[[123  98 134 136 109 133 128 129 149]
 [120 136 128 138 134 120 124 120 153]
 [125 115 119 143 139 133 140 129  98]]
|
[[123  98 134 136 109 133 128 129 149]
 [125 115 119 143 139 133 140 129  98]
 [120 136 128 138 134 120 124 120 153]]

[[136 134 124 120]
 [111 136 128 128]
 [140 130 133 112]
 [127 135 135 127]
 [114 112 132 120]
 [138 105 136 124]
 [146 125 130 137]]
|
[[138 105 136 124]
 [114 112 132 120]
 [146 125 130 137]
 [140 130 133 112]
 [136 134 124 120]
 [127 135 135 127]
 [111 136 128 128]]

[[150 109 141 143 125 148 113 133 124]
 [143 138 143 132 130 130 130 111 114]
 [132 120 139 151 119 147 102 126 130]
 [137 123 141 140 137 118 125 111 112]
 [138 149 145 129 140 113 117 109 110]
 [133 133 135 142 140 126 107 109 117]]
|
[[150 109 141 143 125 148 113 133 124]
 [132 120 139 151 119 147 102 126 130]
 [137 123 141 140 137 118 125 111 112]
 [133 133 135 142 140 126 107 109 117]
 [143 138 143 132 130 130 130 111 114]
 [138 149 145 129 140 113 117 109 110]]

[[144 111]
 [127 151]
 [134 105]
 [134 113]
 [146 122]
 [151 144]
 [117 138]]
|
[[134 105]
 [144 111]
 [134 113]
 [146 122]
 [117 138]
 [151 144]
 [127 151]]

[[124 130 143 118 132]
 [124 121 119 118 136]
 [124 136 123 120 120]
 [124 123 140 126 122]
 [124 148 111 109 129]
 [124 124 124 139 125]
 [124 133 149 145 139]
 [124 142 123 125 138]]
|
[[124 121 119 118 136]
 [124 123 140 126 122]
 [124 124 124 139 125]
 [124 130 143 118 132]
 [124 133 149 145 139]
 [124 136 123 120 120]
 [124 142 123 125 138]
 [124 148 111 109 129]]

[[130 150 157 148 158 135 117 116 116 155 104 148 106]
 [110 131 135 140 134 130 155 121 113 132 100 130 107]]
|
[[110 131 135 140 134 130 155 121 113 132 100 130 107]
 [130 150 157 148 158 135 117 116 116 155 104 148 106]]
---
[[112 127 129 127 131 127 127 146 122 139 116 128 130 133 128]
 [120 129 126 127 130 134 128 122 119 135 102 125 134 144 128]
 [142 132 127 123 113 127 128 134 120 130 141 127 134 125 124]
 [122 130 126 127 127 133 128 123 120 133 108 124 137 140 129]]
|
[[127 129 127 131 127 127 146 122 139 116 128 130 133 128 112]
 [129 126 127 130 134 128 122 119 135 102 125 134 144 128 120]
 [132 127 123 113 127 128 134 120 130 141 127 134 125 124 142]
 [130 126 127 127 133 128 123 120 133 108 124 137 140 129 122]]

[[115 102 119 140 105 115]
 [111 105 143 142 119 124]
 [132 128 140 112 129 119]]
|
[[102 119 140 105 115 115]
 [105 143 142 119 124 111]
 [128 140 112 129 119 132]]

[[126 123 140 122 124 136 120 121]
 [127 136 124 108 113 136 131 106]
 [127 129 140 112 118 136 131 116]
 [127 129 131 120 117 136 125 123]
 [128 131 126 126 126 133 130 137]]
|
[[123 140 122 124 136 120 121 126]
 [136 124 108 113 136 131 106 127]
 [129 140 112 118 136 131 116 127]
 [129 131 120 117 136 125 123 127]
 [131 126 126 126 133 130 137 128]]

[[113 103 120 110 118 121 127 117 108]
 [125 129 115 130 120 124 126 112 123]
 [121 115 122 120 122 125 128 122 120]
 [107 115 135 119 148 143 139 140 124]
 [144 137 114 128 104 106 108 106 119]
 [142 128 137 117 118 108 107 130 115]
 [111 117 131 121 142 139 136 135 125]
 [122 126 142 122 145 135 128 144 126]
 [124 136 108 144 121 135 138 112 142]]
|
[[103 120 110 118 121 127 117 108 113]
 [129 115 130 120 124 126 112 123 125]
 [115 122 120 122 125 128 122 120 121]
 [115 135 119 148 143 139 140 124 107]
 [137 114 128 104 106 108 106 119 144]
 [128 137 117 118 108 107 130 115 142]
 [117 131 121 142 139 136 135 125 111]
 [126 142 122 145 135 128 144 126 122]
 [136 108 144 121 135 138 112 142 124]]

[[142 112 121]
 [127 129 136]
 [133 140 138]
 [134 107 120]
 [137 157 151]
 [114 113 134]
 [122 110 125]
 [132 125 106]]
|
[[112 121 142]
 [129 136 127]
 [140 138 133]
 [107 120 134]
 [157 151 137]
 [113 134 114]
 [110 125 122]
 [125 106 132]]

[[115 124 126 120 116 155 129]
 [127 128 129 127 126 130 127]
 [127 126 126 131 126 126 127]
 [137 132 131 135 138 109 128]
 [135 125 124 135 132 108 139]
 [124 125 121 124 119 132 136]
 [121 117 116 126 112 132 144]]
|
[[124 126 120 116 155 129 115]
 [128 129 127 126 130 127 127]
 [126 126 131 126 126 127 127]
 [132 131 135 138 109 128 137]
 [125 124 135 132 108 139 135]
 [125 121 124 119 132 136 124]
 [117 116 126 112 132 144 121]]
---
[[101 146 156 153]
 [126 102 110 152]
 [134 125 120 103]]
|
[153 110 125]

[[131 142]
 [127 129]
 [155 123]]
|
[142 127]

[[104 143 111]
 [107 149 115]
 [102 134 106]
 [104 145 112]]
|
[111 149 102]

[[132 123]
 [149 133]]
|
[123 149]

[[147 128 128]
 [102 128 125]]
|
[128 128]

[[128 154 128]
 [137 128 129]
 [133 128 129]
 [129 151 128]]
|
[128 128 133]

[[142 149 112 125]
 [141 148 111 126]
 [138 150 112 127]
 [117 135 130 102]
 [140 149 111 126]]
|
[125 111 150 117]

[[128 150 138 147]
 [115 130 125 115]]
|
[147 125]

[[151 138 113]
 [122 139 108]
 [146 147 153]
 [154 103 125]
 [124 131 143]]
|
[113 139 146]
